Here is a tiny trained network, its code and every weight. The questions are about switching its units off for an input and a class, where a switched-off unit gives its printed mean instead of its output.

import numpy as np


def w(rows, s, z=0):
    codes = np.array(rows[::2]) - 128.0
    scale = np.full(codes.shape[1], s)
    scale[-1] = z or s
    return codes * scale


def norm(h):
    return h / np.sqrt((h * h).mean(-1, keepdims=True) + 1e-5)


def f(y):
    return np.maximum(y, 0)


def log_softmax(a):
    a = a - a.max(-1, keepdims=True)
    return a - np.log(np.exp(a).sum(-1, keepdims=True))


def net(x, mask):
    res = np.array(x, float).reshape(1, 8) / 4 @ E
    u = 0
    for l in range(2):
        y = f(norm(res) @ A[l][:, :-1].T + A[l][:, -1])
        res = res + np.where(mask[u : u + 14], y, B[l][:, -1]) @ B[l][:, :-1]
        u += 14
    return log_softmax(norm(res)[-1] @ U[:, :-1].T + U[:, -1])


A, B = {}, {}
E = w([
[120,130,137,118,121,134,135,138,141],'x0',
[61,87,67,91,194,232,121,120,130],'x1',
[121,134,133,120,122,135,133,132,136],'x2',
[111,133,104,128,128,105,130,132,121],'x3',
[119,130,123,154,131,125,3,136,180],'x4',
[147,126,128,41,187,50,133,77,206],'x5',
[128,135,106,122,127,118,130,138,121],'x6',
[139,163,165,118,201,123,105,193,107],'x7',
],0.0075)
A[0] = w([
[154,175,145,97,155,146,114,165,126,31],'0.n1',
[144,184,166,140,185,173,135,134,146,110],'0.n2',
[138,144,64,129,25,148,150,23,190,46],'0.n3',
[72,114,153,94,142,139,180,34,34,106],'0.n4',
[153,135,133,135,120,123,211,141,112,72],'0.n5',
[111,197,136,134,255,131,111,183,109,42],'0.n6',
[104,48,117,149,156,166,133,151,126,33],'0.n7',
[120,56,52,175,92,124,146,128,201,66],'0.n8',
[120,94,158,157,171,122,171,128,117,63],'0.n9',
[100,104,141,52,171,108,172,93,164,126],'0.n10',
[62,119,57,115,218,191,97,108,130,48],'0.n11',
[125,169,76,118,114,160,8,112,189,3],'0.n12',
[131,99,55,98,61,191,120,46,150,91],'0.n13',
[154,114,94,79,171,133,122,82,162,118],'0.n14',
],0.0081,0.0034)
B[0] = w([
[65,126,187,156,163,86,132,132,138,155],'0.n1',
[118,72,56,133,185,64,165,128,61,175],'0.n2',
[79,130,229,166,254,24,139,158,64,238],'0.n3',
[178,216,70,79,138,206,176,173,108,228],'0.n4',
[120,216,124,114,124,157,194,97,133,201],'0.n5',
[42,60,240,147,179,117,174,67,39,214],'0.n6',
[122,87,62,163,83,145,152,130,125,171],'0.n7',
[123,152,190,121,192,133,105,109,60,192],'0.n8',
[113,159,96,144,120,132,148,51,126,150],'0.n9',
[150,139,107,84,62,112,120,142,74,249],'0.n10',
[169,37,106,176,71,120,161,174,242,254],'0.n11',
[117,239,65,134,192,164,153,63,163,224],'0.n12',
[69,49,217,118,187,159,137,169,69,236],'0.n13',
[170,74,109,91,68,139,57,112,142,219],'0.n14',
],0.0066,0.0053)
A[1] = w([
[151,1,74,65,133,190,96,158,170,119],'1.n1',
[78,179,143,233,164,165,3,91,210,160],'1.n2',
[116,143,138,207,87,183,172,104,77,124],'1.n3',
[118,144,114,201,78,190,40,152,65,65],'1.n4',
[67,186,148,244,35,190,168,176,92,65],'1.n5',
[199,226,157,184,77,6,122,142,150,113],'1.n6',
[204,196,129,141,94,77,198,183,152,209],'1.n7',
[70,74,154,163,183,94,162,62,113,5],'1.n8',
[122,154,76,93,170,89,53,80,157,94],'1.n9',
[112,137,158,82,167,162,128,121,137,50],'1.n10',
[175,108,193,93,105,76,131,110,160,34],'1.n11',
[178,192,237,178,99,122,99,129,154,105],'1.n12',
[166,129,135,5,94,67,123,56,155,37],'1.n13',
[182,115,128,39,145,239,157,217,119,249],'1.n14',
],0.0074,0.0018)
B[1] = w([
[97,143,117,218,93,99,113,136,133,241],'1.n1',
[154,236,128,64,118,150,255,54,65,255],'1.n2',
[199,136,146,72,110,88,84,184,173,230],'1.n3',
[202,115,125,57,113,83,109,151,139,191],'1.n4',
[148,101,141,57,125,68,34,123,143,253],'1.n5',
[19,80,79,221,87,183,138,115,183,248],'1.n6',
[121,123,96,141,187,191,130,74,136,232],'1.n7',
[108,142,159,166,144,80,139,198,94,222],'1.n8',
[173,145,150,72,92,183,161,161,93,185],'1.n9',
[156,113,128,180,125,122,125,122,143,159],'1.n10',
[171,90,109,107,89,144,68,157,144,180],'1.n11',
[75,83,91,190,191,163,175,112,137,211],'1.n12',
[169,132,146,97,106,142,43,217,102,218],'1.n13',
[102,169,141,173,127,106,95,42,191,252],'1.n14',
],0.0078,0.0056)
U = w([
[81,65,68,211,110,160,126,121,197,254],'0',
[99,103,210,126,193,83,136,161,52,135],'1',
[170,252,92,80,134,185,175,78,115,59],'2',
[215,109,123,51,76,114,20,188,138,57],'3',
],0.014,0.00088)

Each question gives the input, the list of numbers given to net, and the class t.
The units are the neurons (one row each of A and B). Each row of codes is followed by its name. A weight is (code - 128) times the scale printed after its matrix; where a second scale follows, it is the last column's (A, B and U).
mask holds one flag per neuron, layer by layer. A switched-off neuron (its flag False) gives its mean, the last column of its row in B, instead of its output. The means were averaged over made-up inputs and are rounded, as every weight is.
A unit's drop is (log p(t) with every unit on - log p(t) with that unit switched off) / (log p(t) with every unit on - log p(t) with every unit switched off).
unit that matters most: the unit with the biggest drop
k most important neurons: the k neurons with the biggest drops, biggest first
k most important neurons of layer l: the k neurons of layer l with the biggest drops, biggest first
drop when u is switched off: that unit's drop, to one decimal
input [-6,3,-7,-3,-1,8,-6,5], class 3: unit that matters most : 0.n14
input [-5,4,-5,2,-6,-7,-6,-8], class 1: 2 most important neurons : [0.n13; 0.n3]
input [-4,0,-4,-4,1,6,-7,-7], class 1: 2 most important neurons : [0.n3; 0.n13]
input [0,0,4,-1,0,-8,2,7], class 3: 2 most important neurons : [0.n3; 1.n5]
input [7,-7,-5,6,-4,7,-2,6], class 0: 2 most important neurons of layer 0 : [0.n13; 0.n3]
input [-4,-3,-6,6,3,8,1,-8], class 1: 3 most important neurons : [0.n3; 0.n8; 0.n13]
input [-8,-5,3,7,-4,-1,7,-6], class 1: 2 most important neurons : [0.n3; 0.n11]
input [7,-7,6,0,0,2,-2,7], class 0: 2 most important neurons of layer 0 : [0.n13; 0.n3]
input [2,5,1,4,8,8,0,-6], class 2: 2 most important neurons of layer 1 : [1.n2; 1.n5]
input [0,4,-7,-6,4,5,8,-2], class 3: 2 most important neurons of layer 1 : [1.n6; 1.n9]
input [-8,6,6,0,-4,0,-6,6], class 0: 2 most important neurons of layer 0 : [0.n11; 0.n3]
input [6,-4,-8,0,0,-5,-3,4], class 3: 2 most important neurons : [1.n5; 0.n3]
input [4,3,2,3,4,6,6,-5], class 3: 2 most important neurons of layer 0 : [0.n14; 0.n10]
input [-3,5,-1,-1,8,-3,-2,-3], class 2: unit that matters most : 1.n2
input [2,2,-5,5,6,4,0,-1], class 2: 2 most important neurons : [0.n12; 1.n2]
input [-4,3,-7,2,5,0,-4,-4], class 2: 2 most important neurons : [0.n12; 1.n2]
input [3,-6,8,-6,-8,-6,4,3], class 2: 2 most important neurons : [0.n11; 0.n5]
input [4,-2,-2,4,-2,-2,-3,1], class 0: 2 most important neurons of layer 1 : [1.n2; 1.n6]
input [8,7,-1,-7,5,4,4,5], class 0: 2 most important neurons of layer 0 : [0.n11; 0.n3]
input [-7,8,-8,0,0,3,-1,4], class 0: unit that matters most : 0.n11
input [-5,2,8,-7,-4,2,-8,2], class 2: drop when 0.n4 is switched off : 0.2
input [-5,-1,1,0,1,-2,1,-7], class 1: drop when 1.n1 is switched off : 0.0
input [-8,4,0,7,-3,-8,6,6], class 3: drop when 0.n3 is switched off : 0.2
input [1,-2,3,6,-8,-6,4,4], class 2: drop when 0.n5 is switched off : 0.1
